Below are the code and all the weights of a small trained network. Each question names an input and a class and asks about switching units off, where a switched-off unit gives its printed mean instead of its output.

import numpy as np


def w(rows, s, z=0):
    codes = np.array(rows[::2]) - 128.0
    scale = np.full(codes.shape[1], s)
    scale[-1] = z or s
    return codes * scale


def f(y):
    return y / 2 * (1 + np.tanh(0.7978845608 * (y + 0.044715 * y**3)))


def log_softmax(a):
    a = a - a.max(-1, keepdims=True)
    return a - np.log(np.exp(a).sum(-1, keepdims=True))


def net(x, mask):
    res = np.array(x, float).reshape(1, 7) / 4 @ E
    y = f(res @ A[0][:, :-1].T + A[0][:, -1])
    res = res + np.where(mask, y, B[0][:, -1]) @ B[0][:, :-1]
    return log_softmax(res[-1] @ U[:, :-1].T + U[:, -1])


A, B = {}, {}
E = w([
[134,123,134,121,118,123,125,110,125,133,115,124],'x0',
[196,86,126,4,143,134,48,254,41,12,99,112],'x1',
[211,158,79,101,75,185,69,110,221,143,146,183],'x2',
[171,88,150,129,90,118,168,144,128,135,154,150],'x3',
[120,3,142,150,194,150,94,194,142,222,55,206],'x4',
[54,100,185,107,161,185,27,98,145,186,236,21],'x5',
[132,133,123,141,165,143,111,112,120,109,128,123],'x6',
],0.0086)
A[0] = w([
[94,169,120,244,136,125,203,44,186,213,148,151,29],'neuron 1',
[39,120,173,177,188,76,248,100,57,148,114,97,44],'neuron 2',
[118,179,122,102,101,128,149,116,115,84,148,109,123],'neuron 3',
[111,69,136,185,185,129,117,143,157,252,67,199,90],'neuron 4',
[92,103,157,166,122,155,104,91,159,189,204,73,71],'neuron 5',
[140,185,63,185,126,100,216,117,138,115,41,195,2],'neuron 6',
[151,249,140,164,96,100,192,49,126,110,197,83,91],'neuron 7',
[186,189,75,117,110,174,99,77,251,188,148,195,96],'neuron 8',
],0.011,0.002)
B[0] = w([
[190,133,108,29,167,120,108,210,75,108,87,129,250],'neuron 1',
[178,118,109,234,62,123,28,131,126,117,122,133,209],'neuron 2',
[126,108,88,132,143,134,172,140,148,148,88,150,170],'neuron 3',
[69,121,68,126,101,159,251,106,171,78,121,116,232],'neuron 4',
[123,163,212,95,167,106,125,76,137,171,172,158,209],'neuron 5',
[91,157,225,79,181,131,87,69,142,193,213,108,216],'neuron 6',
[65,88,88,134,113,162,222,122,169,104,111,132,226],'neuron 7',
[148,109,125,245,78,98,58,139,90,112,116,113,233],'neuron 8',
],0.012,0.018)
U = w([
[73,112,96,148,104,167,203,122,174,111,110,121,146],'0',
[181,140,125,59,148,116,101,205,68,113,85,125,251],'1',
[144,126,141,250,66,112,72,129,111,123,130,118,98],'2',
[94,159,222,118,151,121,122,76,151,173,196,123,29],'3',
],0.011,0.002)

Each question gives the input, the list of numbers given to net, and the class t.
The units are the neurons (one row each of A and B). Each row of codes is followed by its name. A weight is (code - 128) times the scale printed after its matrix; where a second scale follows, it is the last column's (A, B and U).
mask holds one flag per neuron, in row order. A switched-off neuron (its flag False) gives its mean, the last column of its row in B, instead of its output. The means were averaged over made-up inputs and are rounded, as every weight is.
A unit's drop is (log p(t) with every unit on - log p(t) with that unit switched off) / (log p(t) with every unit on - log p(t) with every unit switched off).
The circuit of an input: a set's keep is (log p(t) with only the set's units on - log p(t) with every unit switched off) / (log p(t) with every unit on - log p(t) with every unit switched off). Starting from all 8 units, units are removed one at a time, each time the one whose removal leaves the highest keep (on an exact tie, the one counted first), for as long as the keep stays at least 0.8.
circuit, biggest first: the units of the circuit, biggest drop first
most important unit: the unit with the biggest drop
k most important neurons: the k neurons with the biggest drops, biggest first
drop of u: that unit's drop, to one decimal
input [8,2,4,0,2,-1,7], class 2: circuit, biggest first : (neuron 1; neuron 7)
input [0,-4,-5,3,-8,7,3], class 0: most important unit : neuron 7
input [2,7,8,-3,8,1,-4], class 0: 2 most important neurons : (neuron 1; neuron 4)
input [3,4,2,5,4,-6,0], class 3: circuit, biggest first : (neuron 1; neuron 6)
input [3,6,-6,-7,-5,-8,-4], class 3: 3 most important neurons : (neuron 6; neuron 1; neuron 8)
input [3,-6,4,-2,-4,-2,-5], class 1: 2 most important neurons : (neuron 1; neuron 4)
input [4,-4,8,2,-3,-6,-2], class 2: 2 most important neurons : (neuron 8; neuron 5)
input [1,-3,-4,-4,2,-2,8], class 2: 2 most important neurons : (neuron 2; neuron 7)
input [-5,2,-8,-4,0,7,-8], class 2: 2 most important neurons : (neuron 2; neuron 6)
input [6,1,2,7,-4,3,8], class 0: 2 most important neurons : (neuron 6; neuron 1)
input [4,-8,7,8,1,5,-7], class 1: 2 most important neurons : (neuron 1; neuron 2)
input [6,3,5,2,-8,8,-6], class 0: 3 most important neurons : (neuron 7; neuron 6; neuron 3)
input [5,-7,1,6,-7,-8,3], class 3: 3 most important neurons : (neuron 6; neuron 4; neuron 7)
input [-1,-8,4,3,2,8,-2], class 1: 3 most important neurons : (neuron 1; neuron 6; neuron 8)
input [5,2,1,-2,2,-8,-4], class 3: most important neuron : (neuron 6)
input [0,3,-6,5,2,-7,5], class 3: 3 most important neurons : (neuron 6; neuron 8; neuron 1)
input [5,-6,-1,1,-3,1,6], class 1: 2 most important neurons : (neuron 1; neuron 4)
input [-5,2,-4,5,-1,2,8], class 2: 3 most important neurons : (neuron 1; neuron 6; neuron 4)
input [1,-8,1,-4,-7,-3,6], class 1: drop of neuron 1 : 2.8
input [-2,6,-4,-1,6,-3,4], class 0: circuit, biggest first : (neuron 1)
input [4,-8,4,-7,-3,-6,3], class 1: drop of neuron 1 : 2.5
input [1,-4,-5,8,-1,-6,6], class 3: drop of neuron 6 : 3.4
input [0,-1,-4,-3,-6,3,8], class 0: drop of neuron 8 : 0.6
